Here is a tiny trained network, its code and every weight. The questions are about switching its units off for an input and a class, where a switched-off unit gives its printed mean instead of its output.

import numpy as np


def w(rows, s, z=0):
    codes = np.array(rows[::2]) - 128.0
    scale = np.full(codes.shape[1], s)
    scale[-1] = z or s
    return codes * scale


def norm(h):
    return h / np.sqrt((h * h).mean(-1, keepdims=True) + 1e-5)


def f(y):
    return np.maximum(y, 0)


def log_softmax(a):
    a = a - a.max(-1, keepdims=True)
    return a - np.log(np.exp(a).sum(-1, keepdims=True))


def net(x, mask):
    res = np.array(x, float).reshape(1, 8) / 4 @ E
    u = 0
    for l in range(3):
        y = f(norm(res) @ A[l][:, :-1].T + A[l][:, -1])
        res = res + np.where(mask[u : u + 7], y, B[l][:, -1]) @ B[l][:, :-1]
        u += 7
    return log_softmax(norm(res)[-1] @ U[:, :-1].T + U[:, -1])


A, B = {}, {}
E = w([
[115,7,248,144,180,127,124,211,4,135],'x0',
[95,149,164,179,104,142,130,144,126,96],'x1',
[129,125,76,183,117,146,221,117,157,154],'x2',
[164,107,62,81,166,150,101,85,77,130],'x3',
[57,70,109,239,148,194,54,176,63,153],'x4',
[74,158,120,70,112,106,135,66,100,157],'x5',
[221,101,214,119,159,204,186,57,54,19],'x6',
[75,98,132,145,118,144,59,102,123,18],'x7',
],0.0015)
A[0] = w([
[131,198,94,101,142,114,165,94,147,200,32],'0.n0',
[86,179,83,65,106,120,204,94,180,188,24],'0.n1',
[129,126,136,142,127,118,129,114,142,127,71],'0.n2',
[171,51,21,221,228,83,172,178,194,186,50],'0.n3',
[147,186,181,191,77,155,201,125,173,31,4],'0.n4',
[89,17,225,142,179,106,176,158,30,145,19],'0.n5',
[222,166,217,3,153,144,236,57,129,72,136],'0.n6',
],0.002,0.0023)
B[0] = w([
[91,162,94,127,111,95,158,108,141,152,154],'0.n0',
[93,167,53,118,97,53,240,68,124,191,165],'0.n1',
[128,137,145,106,130,142,119,136,131,135,128],'0.n2',
[167,95,94,107,5,201,152,223,178,57,168],'0.n3',
[107,201,217,210,152,184,205,96,243,73,154],'0.n4',
[63,98,201,46,47,152,224,78,59,211,194],'0.n5',
[87,102,68,212,154,172,76,124,134,131,253],'0.n6',
],0.003,0.0024)
A[1] = w([
[139,177,192,199,136,125,185,81,160,76,51],'1.n0',
[37,86,81,137,89,149,38,118,120,61,120],'1.n1',
[112,55,252,125,165,103,186,185,3,183,37],'1.n2',
[22,134,91,183,122,158,41,164,117,193,48],'1.n3',
[163,165,222,53,152,49,76,244,146,230,92],'1.n4',
[40,107,79,228,99,171,43,177,106,153,3],'1.n5',
[102,222,137,84,204,45,154,168,182,214,90],'1.n6',
],0.0024,0.0022)
B[1] = w([
[98,182,206,161,153,150,172,124,179,109,170],'1.n0',
[109,167,167,80,181,80,143,173,160,168,218],'1.n1',
[59,36,236,98,25,160,160,122,7,207,250],'1.n2',
[102,184,133,230,227,112,171,167,132,147,190],'1.n3',
[216,118,169,242,95,102,76,115,115,51,182],'1.n4',
[36,191,128,181,254,134,123,197,150,214,186],'1.n5',
[209,148,122,201,75,37,129,101,102,107,188],'1.n6',
],0.0033,0.0023)
A[2] = w([
[128,162,68,75,96,82,159,73,157,205,54],'2.n0',
[206,112,90,74,192,201,120,64,53,103,4],'2.n1',
[163,166,121,221,110,137,148,112,59,167,157],'2.n2',
[114,164,71,99,87,82,176,95,170,180,46],'2.n3',
[83,171,142,150,57,124,135,148,176,104,107],'2.n4',
[84,118,164,4,161,70,51,116,133,51,24],'2.n5',
[95,32,128,133,33,155,169,198,180,170,123],'2.n6',
],0.0035,0.002)
B[2] = w([
[109,169,107,165,75,100,188,79,26,161,225],'2.n0',
[149,19,61,93,238,22,139,125,193,135,189],'2.n1',
[115,108,152,73,127,66,80,98,166,85,250],'2.n2',
[126,148,111,128,96,135,163,87,11,171,220],'2.n3',
[188,101,145,135,162,167,159,115,96,125,204],'2.n4',
[70,199,133,2,51,192,78,143,168,96,171],'2.n5',
[158,112,90,61,105,205,97,133,102,134,242],'2.n6',
],0.0041,0.0023)
U = w([
[157,178,206,199,145,208,199,71,213,28,152],'0',
[222,128,178,191,66,20,49,166,150,107,29],'1',
[76,202,143,10,93,149,36,116,167,64,54],'2',
[21,192,106,208,246,125,77,208,155,198,137],'3',
[208,98,41,142,70,215,144,225,172,160,7],'4',
[85,20,238,90,77,181,131,150,2,178,232],'5',
[170,33,57,77,250,85,126,74,168,100,109],'6',
[147,215,43,153,56,62,201,39,54,193,201],'7',
],0.0094,0.0019)

Each question gives the input, the list of numbers given to net, and the class t.
The units are the neurons (one row each of A and B). Each row of codes is followed by its name. A weight is (code - 128) times the scale printed after its matrix; where a second scale follows, it is the last column's (A, B and U).
mask holds one flag per neuron, layer by layer. A switched-off neuron (its flag False) gives its mean, the last column of its row in B, instead of its output. The means were averaged over made-up inputs and are rounded, as every weight is.
A unit's drop is (log p(t) with every unit on - log p(t) with that unit switched off) / (log p(t) with every unit on - log p(t) with every unit switched off).
The circuit of an input: a set's keep is (log p(t) with only the set's units on - log p(t) with every unit switched off) / (log p(t) with every unit on - log p(t) with every unit switched off). Starting from the 12 units with the biggest drops (on a tie, the unit counted first), units are removed one at a time, each time the one whose removal leaves the highest keep (on an exact tie, the one counted first), for as long as the keep stays at least 0.8.
units of the circuit, in order: the units of the circuit, biggest drop first
unit that matters most: the unit with the biggest drop
top k neurons: the k neurons with the biggest drops, biggest first
top k neurons in layer l: the k neurons of layer l with the biggest drops, biggest first
drop of u: that unit's drop, to one decimal
input [2,6,-3,5,5,-5,0,4], class 3: units of the circuit, in order => 1.n5
input [-5,-5,-3,2,5,2,5,8], class 2: units of the circuit, in order => 2.n5; 1.n1
input [6,1,-6,3,-4,6,-7,-4], class 1: top 2 neurons => 1.n4; 1.n6
input [0,2,1,4,-7,-2,2,2], class 6: units of the circuit, in order => 2.n1; 0.n6
input [-3,4,-8,3,-1,8,8,-3], class 6: top 2 neurons => 2.n1; 0.n6
input [-5,6,8,-7,-2,5,0,7], class 0: units of the circuit, in order => 0.n4; 2.n4
input [-6,8,-4,-1,-4,0,0,2], class 0: units of the circuit, in order => 0.n4; 2.n4
input [1,1,3,-7,1,-1,-3,-4], class 4: top 2 neurons => 0.n3; 2.n6
input [-2,8,4,1,1,-3,-2,7], class 3: top 2 neurons => 1.n5; 1.n1
input [4,-1,-3,0,-2,3,-5,6], class 2: top 2 neurons => 0.n6; 2.n5
input [2,-7,-5,5,-1,1,3,7], class 2: top 2 neurons => 2.n5; 1.n1
input [5,2,1,-5,-6,-3,-4,-5], class 1: top 2 neurons => 1.n4; 1.n6
input [3,-4,7,1,-2,0,-7,5], class 4: top 3 neurons in layer 0 => 0.n3; 0.n5; 0.n6
input [1,7,2,-5,-1,5,8,0], class 0: unit that matters most => 0.n4
input [-3,7,1,0,0,-7,-4,-1], class 4: top 2 neurons => 0.n3; 0.n6
input [5,2,-7,8,-8,2,-6,0], class 1: top 2 neurons in layer 0 => 0.n5; 0.n3
input [6,-8,-8,3,-6,-7,-3,-5], class 1: drop of 1.n6 => 0.2
input [2,0,3,-8,-2,3,2,1], class 0: drop of 0.n4 => 1.1
input [3,-1,-7,-1,-4,0,-3,0], class 1: drop of 1.n4 => 0.8
input [-4,-3,2,-6,3,3,4,1], class 0: drop of 1.n0 => 0.0
input [-5,-1,-5,7,5,7,7,5], class 6: units of the circuit, in order => 2.n1
